Below is a small trained network, with its code and all its weights. Each question gives an input and a target symbol and asks what happens when units are switched off, that is, made to give their printed mean instead of their output.

import numpy as np


def w(rows, s, z=0):
    codes = np.array(rows[::2]) - 128.0
    scale = np.full(codes.shape[1], s)
    scale[-1] = z or s
    return codes * scale


def norm(h):
    return h / np.sqrt((h * h).mean(-1, keepdims=True) + 1e-5)


def softmax(a):
    e = np.exp(a - a.max(-1, keepdims=True))
    return e / e.sum(-1, keepdims=True)


def log_softmax(a):
    a = a - a.max(-1, keepdims=True)
    return a - np.log(np.exp(a).sum(-1, keepdims=True))


def net(x, mask):
    ids = ['ΔΠΨβγεζηθλμστφω'.index(c) for c in x.split()]
    T = len(ids)
    res = E[ids] + P[:T]
    u = 0
    for l in range(3):
        r = norm(res)
        for j in range(3):
            rows = slice(3 * j, 3 * j + 3)
            q, k, v = (r @ M[l][rows].T for M in (Q, K, V))
            z = softmax(np.where(np.tri(T) > 0, q @ k.T / 3**0.5, -1e9)) @ v
            o = O[l][rows]
            res = res + np.where(mask[u + j], z, o[:, -1]) @ o[:, :-1]
        u += 3
    return log_softmax(norm(res)[-1] @ U[:, :-1].T + U[:, -1])


Q, K, V, O = {}, {}, {}, {}
E = w([
[127,116,121,146,114,100,150,124,79,114],'Δ',
[64,118,169,108,113,129,164,164,124,114],'Π',
[180,139,147,120,120,154,151,122,72,129],'Ψ',
[129,77,126,90,115,141,131,123,99,150],'β',
[173,115,107,86,120,104,135,133,131,89],'γ',
[125,118,89,136,92,119,146,163,123,138],'ε',
[150,176,125,139,111,114,137,117,125,102],'ζ',
[105,146,147,153,103,147,131,104,91,166],'η',
[123,123,102,101,107,91,103,102,158,123],'θ',
[135,115,132,130,86,151,106,145,115,101],'λ',
[149,75,154,242,250,163,156,96,250,189],'μ',
[155,136,157,101,125,129,126,79,104,112],'σ',
[147,144,129,90,102,151,122,127,160,153],'τ',
[174,132,97,130,102,120,125,100,111,140],'φ',
[145,144,113,101,132,95,152,107,106,144],'ω',
],0.014)
P = w([
[71,178,70,91,201,144,74,161,107,105],'0',
[49,132,72,158,215,200,153,120,152,97],'1',
[134,146,184,112,150,32,56,213,121,178],'2',
[106,90,124,188,140,159,224,80,209,110],'3',
[167,105,245,143,41,3,137,176,169,193],'4',
[125,66,166,98,65,93,240,18,202,108],'5',
],0.0045)
Q[0] = w([
[123,108,153,56,59,170,106,161,98,75],'0.h0',
[198,99,241,149,92,10,81,192,117,174],'0.h0',
[142,82,161,115,23,87,245,44,168,139],'0.h0',
[134,86,134,144,69,138,254,29,184,121],'0.h1',
[199,125,176,195,170,72,119,175,169,181],'0.h1',
[93,152,33,172,221,228,133,104,151,83],'0.h1',
[136,136,107,129,146,144,26,183,115,165],'0.h2',
[60,164,35,93,183,232,121,112,111,69],'0.h2',
[127,132,175,137,200,70,40,196,91,140],'0.h2',
],0.0078)
K[0] = w([
[180,163,118,243,170,62,108,91,142,114],'0.h0',
[126,70,118,223,211,230,245,55,224,105],'0.h0',
[177,67,254,151,58,71,185,164,196,190],'0.h0',
[155,58,249,106,16,46,139,178,137,174],'0.h1',
[42,22,140,61,199,251,208,132,140,129],'0.h1',
[74,203,102,18,115,117,13,189,22,112],'0.h1',
[67,138,57,166,228,158,124,131,98,85],'0.h2',
[101,193,93,53,110,79,4,171,7,118],'0.h2',
[103,162,43,143,240,227,114,83,148,72],'0.h2',
],0.0066)
V[0] = w([
[116,192,141,202,125,91,179,86,92,124],'0.h0',
[164,146,199,186,118,230,125,203,115,62],'0.h0',
[197,15,147,107,183,142,100,48,24,95],'0.h0',
[76,127,161,102,161,167,149,103,114,251],'0.h1',
[113,2,59,222,76,137,71,123,101,159],'0.h1',
[188,208,96,197,100,109,88,91,125,141],'0.h1',
[154,94,137,98,106,155,93,107,163,103],'0.h2',
[81,154,153,138,76,173,26,48,148,133],'0.h2',
[32,93,176,154,162,60,80,79,118,24],'0.h2',
],0.0075)
O[0] = w([
[92,235,76,156,164,135,153,116,156,116,157],'0.h0',
[133,138,120,89,103,254,113,152,181,84,70],'0.h0',
[91,116,85,65,104,154,177,112,129,200,252],'0.h0',
[94,127,74,179,46,128,92,49,90,112,122],'0.h1',
[143,57,47,153,186,150,178,152,82,93,28],'0.h1',
[150,182,81,164,141,130,121,203,139,162,126],'0.h1',
[163,85,132,124,105,124,137,132,150,142,89],'0.h2',
[173,109,114,233,46,137,209,152,167,133,3],'0.h2',
[155,158,147,134,154,82,251,92,149,91,21],'0.h2',
],0.0085,0.0035)
Q[1] = w([
[134,148,63,169,129,151,135,199,126,142],'1.h0',
[144,43,91,92,80,125,115,10,87,157],'1.h0',
[38,72,163,152,108,149,160,38,69,103],'1.h0',
[197,86,173,123,185,44,160,150,68,253],'1.h1',
[116,171,240,149,204,136,160,202,161,223],'1.h1',
[206,121,240,144,213,157,119,136,152,174],'1.h1',
[18,179,179,166,74,167,80,136,178,143],'1.h2',
[65,143,215,167,159,106,92,100,189,139],'1.h2',
[150,79,120,140,60,127,181,61,101,82],'1.h2',
],0.0063)
K[1] = w([
[162,132,134,110,147,140,120,84,89,115],'1.h0',
[2,59,144,118,87,125,188,136,163,99],'1.h0',
[77,103,170,78,89,99,143,200,119,119],'1.h0',
[139,85,116,160,187,134,88,43,249,163],'1.h1',
[167,188,115,146,206,163,113,118,163,126],'1.h1',
[120,174,109,165,206,153,149,149,200,112],'1.h1',
[127,123,191,176,189,175,151,118,162,169],'1.h2',
[96,141,152,116,188,130,129,101,185,147],'1.h2',
[173,142,162,86,67,125,140,126,109,151],'1.h2',
],0.0081)
V[1] = w([
[18,131,197,123,85,118,169,230,45,116],'1.h0',
[146,92,168,124,123,152,142,77,25,146],'1.h0',
[226,140,64,132,149,134,115,123,130,170],'1.h0',
[229,176,50,24,59,66,75,115,121,37],'1.h1',
[103,152,109,100,83,111,169,215,26,31],'1.h1',
[154,41,147,129,145,136,91,67,155,196],'1.h1',
[210,135,55,61,56,91,97,78,68,3],'1.h2',
[152,158,125,72,137,115,132,81,168,156],'1.h2',
[93,160,220,129,121,151,134,175,63,134],'1.h2',
],0.0051)
O[1] = w([
[98,136,88,107,132,126,125,77,140,2,243],'1.h0',
[86,106,76,110,104,130,133,81,153,160,209],'1.h0',
[172,127,101,128,144,119,144,132,62,208,99],'1.h0',
[127,93,201,218,139,55,209,236,97,119,219],'1.h1',
[133,110,145,105,191,71,171,146,115,55,94],'1.h1',
[106,113,123,111,115,145,116,123,163,168,183],'1.h1',
[36,136,177,55,124,180,90,139,125,184,106],'1.h2',
[110,142,158,122,108,95,154,167,116,129,247],'1.h2',
[124,101,66,98,96,120,125,148,158,109,227],'1.h2',
],0.0065,0.0014)
Q[2] = w([
[117,103,98,143,144,140,208,96,137,214],'2.h0',
[122,154,171,132,161,96,94,71,139,69],'2.h0',
[135,106,135,122,148,149,92,109,170,57],'2.h0',
[120,143,121,119,114,119,132,189,131,113],'2.h1',
[111,125,179,133,133,161,115,92,75,112],'2.h1',
[119,116,196,114,82,174,149,106,81,161],'2.h1',
[46,117,131,141,170,147,96,131,254,101],'2.h2',
[117,119,130,152,133,136,173,150,105,99],'2.h2',
[238,167,116,123,130,139,169,146,13,95],'2.h2',
],0.0097)
K[2] = w([
[175,199,215,129,75,79,161,195,30,85],'2.h0',
[116,112,144,171,198,61,41,20,234,115],'2.h0',
[119,140,162,113,173,198,86,95,215,54],'2.h0',
[170,238,132,118,126,143,130,142,151,111],'2.h1',
[121,115,152,87,60,90,141,162,65,70],'2.h1',
[182,72,149,78,112,96,71,133,104,66],'2.h1',
[189,142,75,198,189,160,73,106,201,180],'2.h2',
[142,171,117,92,100,113,81,142,135,122],'2.h2',
[28,184,160,58,46,152,141,255,22,52],'2.h2',
],0.006)
V[2] = w([
[125,92,175,162,152,114,111,103,151,106],'2.h0',
[236,153,86,133,169,144,122,27,189,146],'2.h0',
[92,75,142,185,158,143,91,88,212,148],'2.h0',
[17,124,102,147,64,87,156,200,127,99],'2.h1',
[148,117,114,142,206,136,104,86,254,177],'2.h1',
[111,86,52,118,103,79,128,87,245,118],'2.h1',
[205,149,89,80,100,83,139,147,64,92],'2.h2',
[53,107,196,221,210,205,147,107,169,180],'2.h2',
[128,185,197,131,76,148,178,183,25,138],'2.h2',
],0.0051)
O[2] = w([
[147,153,144,155,123,107,164,137,110,82,40],'2.h0',
[90,113,142,88,111,117,177,166,192,104,7],'2.h0',
[160,172,136,108,134,135,159,147,142,96,11],'2.h0',
[196,150,74,108,124,169,132,86,90,97,176],'2.h1',
[73,107,202,184,178,137,130,172,117,103,47],'2.h1',
[141,61,150,179,156,118,146,164,23,90,86],'2.h1',
[61,139,136,165,115,178,127,188,135,129,173],'2.h2',
[196,73,128,112,124,37,76,2,185,120,11],'2.h2',
[102,167,104,105,147,164,90,152,194,132,195],'2.h2',
],0.0068,0.0017)
U = w([
[107,165,64,82,235,133,221,109,103,98,117],'Δ',
[145,134,180,100,118,125,124,52,162,7,162],'Π',
[82,159,87,81,115,226,74,136,164,155,170],'Ψ',
[124,14,92,101,102,136,148,44,63,139,96],'β',
[117,87,254,40,197,108,138,178,132,171,17],'γ',
[138,80,123,157,236,144,44,151,66,68,142],'ε',
[171,217,162,165,166,131,110,190,191,103,172],'ζ',
[155,170,24,216,94,158,145,91,113,89,158],'η',
[185,83,167,190,112,44,195,170,100,159,194],'θ',
[198,73,121,122,136,186,181,190,157,88,255],'λ',
[129,88,131,206,225,152,108,76,204,174,171],'μ',
[119,173,156,97,43,117,243,105,184,174,33],'σ',
[184,82,172,188,66,127,30,151,125,126,154],'τ',
[162,106,31,166,179,124,114,210,96,210,101],'φ',
[58,206,158,142,131,39,77,103,52,170,17],'ω',
],0.0076,0.004)

Each question gives the input, a string of symbols that net reads in full, and the target symbol t.
The units are the heads (3 rows each of Q, K, V and O). Each row of codes is followed by its name. A weight is (code - 128) times the scale printed after its matrix; where a second scale follows, it is the last column's (O and U).
mask holds one flag per head, layer by layer. A switched-off head (its flag False) gives its mean, the last column of its rows in O, instead of its output. The means were averaged over made-up inputs and are rounded, as every weight is.
A unit's drop is (log p(t) with every unit on - log p(t) with that unit switched off) / (log p(t) with every unit on - log p(t) with every unit switched off).
The circuit of an input: a set's keep is (log p(t) with only the set's units on - log p(t) with every unit switched off) / (log p(t) with every unit on - log p(t) with every unit switched off). Starting from all 9 units, units are removed one at a time, each time the one whose removal leaves the highest keep (on an exact tie, the one counted first), for as long as the keep stays at least 0.8.
circuit, biggest first: the units of the circuit, biggest drop first
unit that matters most: the unit with the biggest drop
which heads matter: for each layer, one digit per head in row order, 1 if its drop is at least 0.15 and else 0, layers parted by /
drop when u is switched off: that unit's drop, to one decimal
input Δ θ γ Ψ Ψ ω, target Ψ: circuit, biggest first => 0.h0; 0.h2
input Ψ η λ Ψ, target λ: circuit, biggest first => 0.h0; 0.h1
input θ Ψ Ψ γ λ, target γ: circuit, biggest first => 0.h1
input Ψ λ Ψ ω Ψ, target ω: circuit, biggest first => 0.h0; 0.h2
input Ψ Ψ β Ψ λ, target Ψ: which heads matter => 100 / 000 / 000
input Π Ψ ω Π, target ω: which heads matter => 110 / 000 / 000
input Ψ ω σ β, target σ: which heads matter => 011 / 000 / 000
input σ Ψ Ψ σ σ φ, target σ: circuit, biggest first => 0.h2; 0.h1
input ω Π Ψ, target Π: which heads matter => 010 / 000 / 000
input Ψ Δ β λ, target β: which heads matter => 000 / 000 / 000
input γ Ψ ζ, target Ψ: which heads matter => 100 / 000 / 000
input θ τ τ ω τ σ, target τ: circuit, biggest first => 0.h2; 0.h0
input Ψ Ψ θ Ψ η ζ, target η: which heads matter => 010 / 000 / 000
input φ θ ω ω, target ω: circuit, biggest first => 0.h0; 0.h1
input ω ω γ, target ω: circuit, biggest first => 0.h0; 0.h1
input β θ Δ, target θ: which heads matter => 001 / 000 / 000
input φ θ θ ω Ψ β, target Ψ: unit that matters most => 0.h0
input ω ω Π ω, target Π: circuit, biggest first => 0.h1; 0.h0
input Ψ γ μ ζ, target ζ: circuit, biggest first => 1.h2; 0.h1; 0.h0; 2.h1
input ω Ψ τ φ Ψ, target φ: which heads matter => 010 / 000 / 000
input η ε Ψ Δ ω β, target ω: which heads matter => 100 / 000 / 000
input ω Ψ Ψ Ψ β Ψ, target β: which heads matter => 010 / 000 / 000
input Π ε λ γ θ ω, target θ: circuit, biggest first => 0.h0; 0.h2
input η ε Ψ, target ε: circuit, biggest first => 0.h0; 0.h1
input ω τ γ η Ψ η, target Ψ: circuit, biggest first => 0.h0
input Ψ Δ Ψ, target Δ: circuit, biggest first => 0.h2; 0.h1
input Π ω λ ω, target λ: which heads matter => 100 / 000 / 000
input γ θ Ψ, target θ: unit that matters most => 0.h2
input ω λ θ Δ ω, target Δ: circuit, biggest first => 0.h1; 0.h0
input Ψ μ θ, target θ: drop when 0.h2 is switched off => 0.1
